Here is a tiny trained network, its code and every weight. The questions are about switching its units off for an input and a target symbol, where a switched-off unit gives its printed mean instead of its output.

import numpy as np


def w(rows, s, z=0):
    codes = np.array(rows[::2]) - 128.0
    scale = np.full(codes.shape[1], s)
    scale[-1] = z or s
    return codes * scale


def softmax(a):
    e = np.exp(a - a.max(-1, keepdims=True))
    return e / e.sum(-1, keepdims=True)


def log_softmax(a):
    a = a - a.max(-1, keepdims=True)
    return a - np.log(np.exp(a).sum(-1, keepdims=True))


def net(x, mask):
    ids = ['αβδμξτ'.index(c) for c in x.split()]
    T = len(ids)
    res = E[ids] + P[:T]
    u = 0
    for l in range(3):
        r = res
        for j in range(3):
            rows = slice(4 * j, 4 * j + 4)
            q, k, v = (r @ M[l][rows].T for M in (Q, K, V))
            z = softmax(np.where(np.tri(T) > 0, q @ k.T / 4**0.5, -1e9)) @ v
            o = O[l][rows]
            res = res + np.where(mask[u + j], z, o[:, -1]) @ o[:, :-1]
        u += 3
    return log_softmax(res[-1] @ U[:, :-1].T + U[:, -1])


Q, K, V, O = {}, {}, {}, {}
E = w([
[150,47,153],'α',
[84,103,214],'β',
[149,128,255],'δ',
[116,198,16],'μ',
[106,200,24],'ξ',
[197,100,109],'τ',
],0.0057)
P = w([
[124,109,132],'0',
[161,159,141],'1',
[102,185,163],'2',
[127,148,140],'3',
[10,108,84],'4',
[116,104,102],'5',
],0.013)
Q[0] = w([
[169,132,35],'L0H0',
[161,69,89],'L0H0',
[129,80,155],'L0H0',
[191,33,45],'L0H0',
[99,174,176],'L0H1',
[130,175,197],'L0H1',
[134,133,138],'L0H1',
[143,75,60],'L0H1',
[226,253,146],'L0H2',
[98,147,137],'L0H2',
[176,165,128],'L0H2',
[116,82,121],'L0H2',
],0.028)
K[0] = w([
[190,171,170],'L0H0',
[135,137,213],'L0H0',
[100,112,158],'L0H0',
[162,158,254],'L0H0',
[118,90,84],'L0H1',
[102,53,129],'L0H1',
[123,112,130],'L0H1',
[150,194,150],'L0H1',
[66,24,160],'L0H2',
[150,118,111],'L0H2',
[105,96,137],'L0H2',
[128,166,137],'L0H2',
],0.035)
V[0] = w([
[107,156,140],'L0H0',
[83,148,120],'L0H0',
[196,114,169],'L0H0',
[55,90,41],'L0H0',
[225,168,128],'L0H1',
[239,168,126],'L0H1',
[63,100,128],'L0H1',
[252,166,125],'L0H1',
[185,147,114],'L0H2',
[162,140,111],'L0H2',
[151,139,103],'L0H2',
[198,169,82],'L0H2',
],0.0038)
O[0] = w([
[111,145,97,208],'L0H0',
[136,155,68,193],'L0H0',
[95,107,218,118],'L0H0',
[243,108,2,3],'L0H0',
[129,214,224,91],'L0H1',
[131,203,194,81],'L0H1',
[127,65,63,154],'L0H1',
[138,248,217,77],'L0H1',
[164,125,138,145],'L0H2',
[159,118,147,101],'L0H2',
[175,130,166,53],'L0H2',
[198,87,211,33],'L0H2',
],0.003,0.00026)
Q[1] = w([
[99,121,156],'L1H0',
[166,153,123],'L1H0',
[127,125,106],'L1H0',
[154,100,125],'L1H0',
[173,104,141],'L1H1',
[52,145,81],'L1H1',
[226,37,88],'L1H1',
[90,67,4],'L1H1',
[102,113,121],'L1H2',
[98,88,135],'L1H2',
[132,175,101],'L1H2',
[156,196,105],'L1H2',
],0.031)
K[1] = w([
[135,147,111],'L1H0',
[123,78,125],'L1H0',
[131,143,146],'L1H0',
[95,120,126],'L1H0',
[83,133,124],'L1H1',
[212,145,140],'L1H1',
[33,223,158],'L1H1',
[183,254,180],'L1H1',
[119,118,156],'L1H2',
[103,96,157],'L1H2',
[156,165,128],'L1H2',
[166,175,100],'L1H2',
],0.031)
V[1] = w([
[64,164,141],'L1H0',
[250,102,94],'L1H0',
[29,76,172],'L1H0',
[177,143,108],'L1H0',
[133,163,141],'L1H1',
[158,142,38],'L1H1',
[101,96,193],'L1H1',
[110,39,123],'L1H1',
[157,118,166],'L1H2',
[144,122,161],'L1H2',
[70,157,145],'L1H2',
[103,148,222],'L1H2',
],0.011)
O[1] = w([
[133,197,163,159],'L1H0',
[155,5,79,73],'L1H0',
[18,217,130,165],'L1H0',
[165,84,121,108],'L1H0',
[124,85,147,146],'L1H1',
[53,200,200,3],'L1H1',
[190,97,59,219],'L1H1',
[156,222,61,123],'L1H1',
[175,107,140,146],'L1H2',
[170,115,137,149],'L1H2',
[123,179,128,182],'L1H2',
[209,165,153,234],'L1H2',
],0.011,0.0028)
Q[2] = w([
[100,5,118],'L2H0',
[99,202,154],'L2H0',
[161,22,15],'L2H0',
[130,240,145],'L2H0',
[97,63,165],'L2H1',
[134,127,172],'L2H1',
[109,184,11],'L2H1',
[83,93,100],'L2H1',
[128,161,178],'L2H2',
[227,138,197],'L2H2',
[146,136,127],'L2H2',
[123,99,171],'L2H2',
],0.018)
K[2] = w([
[204,211,96],'L2H0',
[61,106,90],'L2H0',
[244,209,249],'L2H0',
[51,69,133],'L2H0',
[199,153,145],'L2H1',
[129,136,187],'L2H1',
[97,134,21],'L2H1',
[187,162,85],'L2H1',
[119,106,68],'L2H2',
[45,62,154],'L2H2',
[121,113,148],'L2H2',
[103,145,72],'L2H2',
],0.019)
V[2] = w([
[142,86,151],'L2H0',
[140,55,183],'L2H0',
[119,61,109],'L2H0',
[180,78,218],'L2H0',
[52,62,62],'L2H1',
[184,204,146],'L2H1',
[148,185,80],'L2H1',
[123,149,92],'L2H1',
[136,124,131],'L2H2',
[85,117,85],'L2H2',
[195,2,117],'L2H2',
[109,195,152],'L2H2',
],0.0098)
O[2] = w([
[116,97,106,105],'L2H0',
[96,74,74,64],'L2H0',
[94,92,138,90],'L2H0',
[128,71,47,102],'L2H0',
[101,200,137,4],'L2H1',
[136,71,92,251],'L2H1',
[120,108,75,213],'L2H1',
[116,132,101,150],'L2H1',
[121,125,129,136],'L2H2',
[145,172,186,84],'L2H2',
[2,69,105,159],'L2H2',
[190,146,120,125],'L2H2',
],0.015,0.0039)
U = w([
[142,124,203,76],'α',
[78,121,163,97],'β',
[184,119,90,153],'δ',
[56,254,91,254],'μ',
[160,194,117,44],'ξ',
[142,104,240,87],'τ',
],0.0048,0.0055)

Each question gives the input, a string of symbols that net reads in full, and the target symbol t.
The units are the heads (4 rows each of Q, K, V and O). Each row of codes is followed by its name. A weight is (code - 128) times the scale printed after its matrix; where a second scale follows, it is the last column's (O and U).
mask holds one flag per head, layer by layer. A switched-off head (its flag False) gives its mean, the last column of its rows in O, instead of its output. The means were averaged over made-up inputs and are rounded, as every weight is.
A unit's drop is (log p(t) with every unit on - log p(t) with that unit switched off) / (log p(t) with every unit on - log p(t) with every unit switched off).
The circuit of an input: a set's keep is (log p(t) with only the set's units on - log p(t) with every unit switched off) / (log p(t) with every unit on - log p(t) with every unit switched off). Starting from all 9 units, units are removed one at a time, each time the one whose removal leaves the highest keep (on an exact tie, the one counted first), for as long as the keep stays at least 0.8.
units of the circuit, in order: the units of the circuit, biggest drop first
most important unit: the unit with the biggest drop
heads that matter: for each layer, one digit per head in row order, 1 if its drop is at least 0.15 and else 0, layers parted by /
drop when u is switched off: that unit's drop, to one decimal
input α δ α, target μ: heads that matter	000 / 111 / 010
input μ α δ, target τ: units of the circuit, in order	[L1H1, L2H1, L1H2, L2H0]
input α δ α δ δ τ, target μ: heads that matter	010 / 101 / 010
input δ δ α τ δ α, target μ: heads that matter	111 / 111 / 010
input μ ξ δ δ μ, target τ: most important unit	L1H1
input δ δ β, target δ: units of the circuit, in order	[L1H2, L2H1, L2H0]
input τ τ δ, target β: units of the circuit, in order	[L1H0, L2H2]
input δ α α α ξ δ, target μ: units of the circuit, in order	[L1H0, L2H1]
input β δ δ δ, target ξ: units of the circuit, in order	[L1H0, L2H2, L2H0, L0H2]
input α μ α α α, target τ: heads that matter	010 / 110 / 100
input δ μ β, target δ: units of the circuit, in order	[L1H0, L1H1, L2H0]
input μ δ δ α, target τ: units of the circuit, in order	[L1H1, L1H2, L2H1, L2H0]
input δ δ α μ α, target δ: heads that matter	100 / 111 / 110
input δ μ τ β δ, target τ: units of the circuit, in order	[L1H1, L1H0, L2H0, L0H1]
input τ δ ξ β, target β: heads that matter	000 / 101 / 101
input α δ δ δ, target μ: heads that matter	000 / 111 / 010
input α δ α δ δ, target δ: heads that matter	000 / 010 / 011
input α β β, target μ: most important unit	L1H1
input β δ α δ δ, target δ: drop when L2H2 is switched off	0.3
input τ τ α, target β: most important unit	L1H0
input δ δ α, target δ: drop when L1H2 is switched off	0.5
